Each row has a name. Each question is about the rows just above it.

Columns, left to right: F P U T J D
A: [154 127 135 125 121 106]
H: [150 142 139 178 136  95]
S: [113 142 124 194 138  77]
G: [136 111 125  72 121 185]
X: [122 129 139  87 127 207]
E: [149 111 122 140 123  99]
R: [122 129 139  87 127 206]
Which column holds [178 194  72] top down?  T
Which column holds [127 123 127] top down?  J
[121 136 138 121 127 123] is in which column, read top down?  J

Columns, left to right: Ros Kav pimiz difov dofam
B: [140  98 113  74 181]
V: [155 110 108 145  91]
Z: [132  88 124  86 158]
M: [125 112  80 138 128]
W: [102  96 182 185  90]
Y: [ 95 139 141 201  59]
Q: [140  88 119 169 117]
Which column holds [155 132] top down?  Ros
Which column holds [185 201 169] top down?  difov
Which column holds this, read top down? [ 86 138 185 201 169]  difov
Which column holds [90 59] top down?  dofam
[140 155 132 125 102] is in which column, read top down?  Ros
Which column holds this, read top down? [124  80 182 141 119]  pimiz
Which column holds this, read top down? [ 86 138 185]  difov

Columns, left to right: logur vadib Kegir sol Mevu Libet zek rema Vadud vuf
manak: [109 126  95 207 125 146  79  95 142  88]
mumup: [202 110  91 144 136 115 109 109 184 137]
miki: [ 81 122 127  89  68 126 188 129 112 168]
birev: [126 124 142 128 173 167 117 122 126 116]
tobab: [111 136 133  97 173 158 112 141 120  98]
Which column holds this, read top down? [116  98]  vuf
Which column holds this, read top down? [202  81 126]  logur
Which column holds this, read top down? [ 95 109 129 122]  rema
[109 129 122 141] is in which column, read top down?  rema
Which column holds [122 124 136] top down?  vadib
Which column holds this, read top down? [115 126 167 158]  Libet
[ 95  91 127] is in which column, read top down?  Kegir

Columns, left to right: toz nite Geve vilel
K: [187 128  83 157]
L: [160 136  66  90]
N: [123 149 109 202]
C: [128 162 106 197]
Which column holds [136 149 162] top down?  nite
Which column holds this, read top down? [123 128]  toz
Which column holds [ 66 109] top down?  Geve

Columns, left to right: lugod leded zofut Med Nef fov
Tisa: [110 158 156 179  88 125]
siko: [178 180 124 152 106 124]
rinik: [164 164 162 159 120 130]
Bis: [178 103 110  90 186 154]
bivab: [ 64 127  85 145  85  94]
Buv: [147 103 112  90 137 102]
Sig: [144 152 182 126 135 167]
Which column holds [152 159  90 145] top down?  Med
Which column holds this, read top down? [ 90 126]  Med

Columns, left to right: laru Gime zul bager non gegut
Tuda: [106 126 123 124 195 144]
Mebu: [148 116 173 187 195 137]
mab: [ 96 124 129 134 195 157]
nakir: [100 126 121 122 195 150]
zat: [102 136  90  81 195 130]
gezo: [104 127 119 119 195 146]
zet: [114 130 117 116 195 134]
vobuz: [ 73 127 108 108 195 168]
Zuzi: [113 122 142 148 195 149]
Which column holds [124 187] top down?  bager
Which column holds [123 173 129 121] top down?  zul

Columns, left to right: poso geka Muz dor Bavep
peli: [ 80 122 128 156 143]
Nud: [ 86 181 126 175 134]
pilog: [183  99 153 100 138]
kof: [ 56 150 122 175 141]
guzin: [122 166 110 134 110]
Vimap: [100 161 112 146 118]
Nopif: [160 104 130 101 164]
veli: [ 82 120 132 150 149]
gud: [160 104 130 101 123]
ritas: [114 106 167 157 174]
Which column holds [122 181  99 150 166 161 104 120] top down?  geka
[120 104 106] is in which column, read top down?  geka
[161 104 120] is in which column, read top down?  geka
Which column holds this, read top down? [101 150 101 157]  dor

Columns, left to right: ker Poner sofe bisa reda
biv: [100 202 113 186 207]
gule: [118 129 180 159  94]
Rezul: [129 108 125  95 145]
Fimuv: [160 122  94 107 139]
rofa: [ 80 100 176 139 134]
git: [151 148  69  80 171]
vira: [ 81 156 122 171 160]
Which column holds [ 94 176  69 122] top down?  sofe
[125  94 176  69 122] is in which column, read top down?  sofe
Which column holds this, read top down? [100 148]  Poner
[113 180 125  94 176  69] is in which column, read top down?  sofe
[129 108 122 100 148] is in which column, read top down?  Poner

Columns, left to right: bive sez tupi fuged Bava bimi geva nonez Dibud Duno
Kizi: [ 98 156 193 130 190 101 143 151  89 110]
zorop: [112 118 114 178 105 180 133 158 148  98]
sut: [ 98 156 193 130 190 101 143 158 148  98]
Gasuz: [124 145 136 139 130 106 104 143  93 153]
Dol: [102 121 138 179 124 147 119 121 144 149]
Which column holds this, read top down? [143 104]  geva
[153 149] is in which column, read top down?  Duno
Which column holds this, read top down? [143 133 143 104]  geva

Columns, left to right: tizi rutas muv Sisev Mifa Nerus vez tav busul
sav: [119 105  86 146 146 165  93 128 176]
zum: [107  83 149 103 115 116 200 143  98]
Beb: [149 197  93 139 103  82 100 145 124]
Which column holds this, read top down? [ 98 124]  busul
Which column holds [146 103] top down?  Sisev
[149  93] is in which column, read top down?  muv
[103 139] is in which column, read top down?  Sisev

Columns, left to right: lago gad baze Kar
sir: [182 106 166 161]
Movos: [171  92 109  86]
budof: [163  66 178 127]
fifi: [157 162 115 173]
tik: [144 148 106 187]
lotaf: [145 166 102 172]
vude: [185 152 156 125]
zanug: [171  92 156 159]
koma: [117 160  72 175]
vano: [156 150 117 181]
Zanuv: [124  71 145 105]
vazis: [191 125 177 118]
[106 102 156 156  72 117 145 177] is in which column, read top down?  baze
[182 171] is in which column, read top down?  lago
[109 178 115 106] is in which column, read top down?  baze
[159 175 181] is in which column, read top down?  Kar
[102 156 156] is in which column, read top down?  baze
[162 148 166 152  92 160 150  71 125] is in which column, read top down?  gad

Columns, left to right: Zizo varik bubog Tebit Taz
vodu: [136  96 118 141  65]
duzus: [ 94 128  95 154 119]
gelal: [137 142 165 116 128]
Bapef: [135 101 120 110 131]
fuso: [156 136 156 141 103]
Which column holds this, read top down? [128 142]  varik
Which column holds [116 110] top down?  Tebit
Which column holds [ 95 165 120] top down?  bubog
Which column holds this, read top down? [ 95 165]  bubog
[165 120] is in which column, read top down?  bubog
Which column holds [ 94 137 135 156] top down?  Zizo

Columns, left to right: Sutob voz Sisin mesu bofo
Dida: [105 133 111 181 135]
riku: [ 91 111  98 119 124]
Nime: [144 119 133  94 111]
zeka: [133 139 155  88 125]
Fab: [137 143 133 186 135]
vopu: [146 145 157 100 130]
tas: [133 139 155 189 125]
dinur: [146 145 157 100 137]
merel: [118 121 131  87 125]
vaz: [ 90 115  98 127 127]
pob: [103 128 105 173 133]
saf: [135 105 121  74 119]
Which column holds this, read top down? [111 119]  voz
Which column holds this, read top down? [115 128]  voz
Which column holds this, read top down? [ 91 144 133 137]  Sutob
Which column holds [155 157 131] top down?  Sisin
[118  90] is in which column, read top down?  Sutob
Which column holds this, read top down? [121 115 128 105]  voz
Which column holds [119 139] top down?  voz

Columns, left to right: Vad Dar gado buser tudam gome kagev
Dit: [189 149  88 105 117 124  86]
kemok: [118 126 117 134 119  91  90]
Lafi: [129 128 128 126 132 126 123]
pir: [150  88 108  83 100 158 130]
nimuk: [119 115 125  97 149 130 129]
pugab: [ 83 115 156  77  55  61  96]
vador: [ 99 137 133 117 158 110  89]
zisob: [147 135 116 122 126 125 115]
Vule: [122 127 143 113 139 136 121]
Which column holds [132 100 149] top down?  tudam
Which column holds [125 156 133 116 143] top down?  gado
Which column holds [ 83  99 147] top down?  Vad
Which column holds [ 77 117] top down?  buser
Which column holds [128  88 115 115 137] top down?  Dar
Which column holds this, read top down? [156 133 116]  gado
[129 150 119  83] is in which column, read top down?  Vad

Columns, left to right: Gok roro ranov poten
tasak: [151  71 157 126]
sis: [122 146 157  62]
vid: [118 131 121 110]
Lome: [136 131 121 110]
kare: [126 124 132 129]
gef: [122 146 119 141]
[121 121] is in which column, read top down?  ranov
[157 121 121] is in which column, read top down?  ranov
Which column holds [126 122] top down?  Gok

Columns, left to right: gakun sen dov bigus mer larem dofit Mav
nipo: [147 115 104 137 108 108 134 156]
Dem: [ 94 125 118 119 189 117 132 131]
Toze: [108 111 120 139 208 161 104 159]
Kagi: [132 135 147 130 110 122 136 122]
ralu: [ 94 125 118 119 189 169 100 129]
gobe: [136 137 194 154 104 124 152 123]
Which column holds [108 132  94] top down?  gakun
[147  94 108 132] is in which column, read top down?  gakun

Columns, left to right: Sopi Dus fati reku dep
povup: [132 133 134 139 126]
pes: [152 171 167 186 108]
kuge: [152 152 168 188 109]
gumip: [152 135 168 188 109]
povi: [152 171 168 188 109]
Which column holds this, read top down? [132 152]  Sopi
Which row holds [152 135 168 188 109]?  gumip

Columns, left to right: tadu sefo fufef nosor Bulet ruser fevel pok Pofom
lam: [134 155 103 137 136 155 154  97 118]
gofo: [125 139 142 109 153 120 108 114 196]
bivi: [176  76 149 110  98 185 149  95 150]
ladu: [162  67  96 144 121  89 117 148 147]
zok: [125 129 142 153 186 114 156  93  89]
Kezo: [ 71 125 144 119 127  98 128 122 191]
Ribu: [140 152 146  87 156 141 126 193 138]
Tugef: [122 171 113 199  98 159 140 176 145]
did: [108 162  93 194 113 143 156 134 171]
pedan: [151 123 143 111  95 196 149  80 133]
momos: [115 148 107 101  85 129 100 128  86]
[185  89 114  98 141 159 143] is in which column, read top down?  ruser
[156  98 113  95] is in which column, read top down?  Bulet
Which column holds this, read top down? [138 145 171 133  86]  Pofom
[129 125 152 171 162] is in which column, read top down?  sefo
Which column holds [145 171 133  86] top down?  Pofom
Which column holds [144 146 113  93 143 107] top down?  fufef

Columns, left to right: kalo rup vazum Fen mizun mumun Bul
Nug: [135 166 104 141 121 187 129]
tidat: [133 106 108 139 162 151 163]
Kevon: [139 192 122 117  96 167  99]
dif: [129 120 149 126 102 106 104]
roga: [132 120 145 131 103 111 109]
Rurub: [124  70 156 127 131  94 118]
fas: [131  80 147 133 137  82 132]
buvig: [142 133 108 135 151 156 155]
Which column holds this, read top down? [133 139]  kalo
Which column holds this, read top down? [131 127]  Fen
Which column holds [162  96 102] top down?  mizun
Which column holds [132 124] top down?  kalo

Columns, left to right: taluz Nunat kive bamos
Sesuv: [154 142 157 127]
rovev: [116  80 102 130]
lebi: [160 123 143 133]
sezed: [122 157 123 124]
nadam: [154 200 149 127]
rume: [121 158 146 121]
Which column holds [130 133] top down?  bamos
Which column holds [130 133 124] top down?  bamos
Which column holds this, read top down? [127 130 133 124 127]  bamos
[116 160 122] is in which column, read top down?  taluz

Columns, left to right: tafup Vagad pom zizer Bek gepiz Pofit bab
lusi: [112 140  93 135 141  98 165 122]
Mub: [168  61 115  63 171 143 126 168]
meb: [159  86  95  77 168 116 141 166]
koge: [116 128 186 151  96 178  91 106]
Zilu: [149  77 120  82 158 142 129 148]
pelim: [149  77 120  82 158 142 129 112]
ror: [137 149  68 129 182  81 207 153]
pak: [141 144  94 126 145  94 152 154]
Which column holds this, read top down? [ 93 115  95 186 120]  pom
Which column holds [178 142] top down?  gepiz

Columns, left to right: lin Vip rosi Tamud pumu
nelo: [ 99 149 127 172 169]
movav: [137  85 131 102  96]
gevug: [ 99 149 130 130 144]
Fumog: [155 100 126 101  55]
Which column holds [ 99 155] top down?  lin
[169  96 144] is in which column, read top down?  pumu
Which column holds [102 130 101] top down?  Tamud
[149  85 149] is in which column, read top down?  Vip
Which column holds [127 131 130] top down?  rosi

Columns, left to right: fenu Kazuv namot Zamo figil Mor
ropi: [191 137 153 159  74 183]
nota: [ 48 100  94 106 144  65]
mev: [125 150 144 183 155 193]
nul: [ 98  64 175 190 187 154]
kitu: [123  88 194 189 166 176]
zev: [136 103 117 118 123 129]
naf: [159  84 136 101 144 179]
tigum: [ 58 182  91 125 162  75]
dudib: [130 161 132 159 147 152]
fulu: [121 103 117 118 123 129]
Which column holds [ 65 193 154 176 129 179  75 152] top down?  Mor
Which column holds [191  48 125  98 123] top down?  fenu
[ 98 123 136] is in which column, read top down?  fenu

Columns, left to right: zeg duzad lidu sidu bogo sobo
tuvez: [175 140 160 180 123  79]
lano: [135  72 122  90  99 159]
mabop: [153 113 158 137  80  99]
paz: [135  72 122  90  99 136]
tata: [175 140 160 180 123  96]
rifu: [129 183 112 160 147  88]
Puren: [153 113 158 137  80 159]
Which column holds this, read top down? [136  96  88 159]  sobo
Which column holds [135 175] top down?  zeg
Which column holds this, read top down? [136  96]  sobo
[122 158 122 160 112] is in which column, read top down?  lidu
[ 90 137  90 180 160] is in which column, read top down?  sidu

Columns, left to right: zelak kobas sev fiz Zafil Suk zirap
vuri: [185 167 149  83 158 114 127]
Mana: [204 162 161  90 172 138 119]
von: [166 162 157  69 137 124 135]
gor: [173 150 165  56 172 124 119]
gole: [179 150 145  56 165 124 151]
zan: [179 150 161  90 151 128 151]
per: [166 156 165  69 158 133 135]
zirir: [185 139 153  76 165 119 135]
dat: [166 162 157  83 137 124 135]
leru: [185 167 153  83 151 109 119]
pasim: [173 167 165  69 144 119 111]
[150 150 150] is in which column, read top down?  kobas
Which column holds this, read top down? [114 138]  Suk
Which column holds [83 90 69 56 56 90 69 76] top down?  fiz

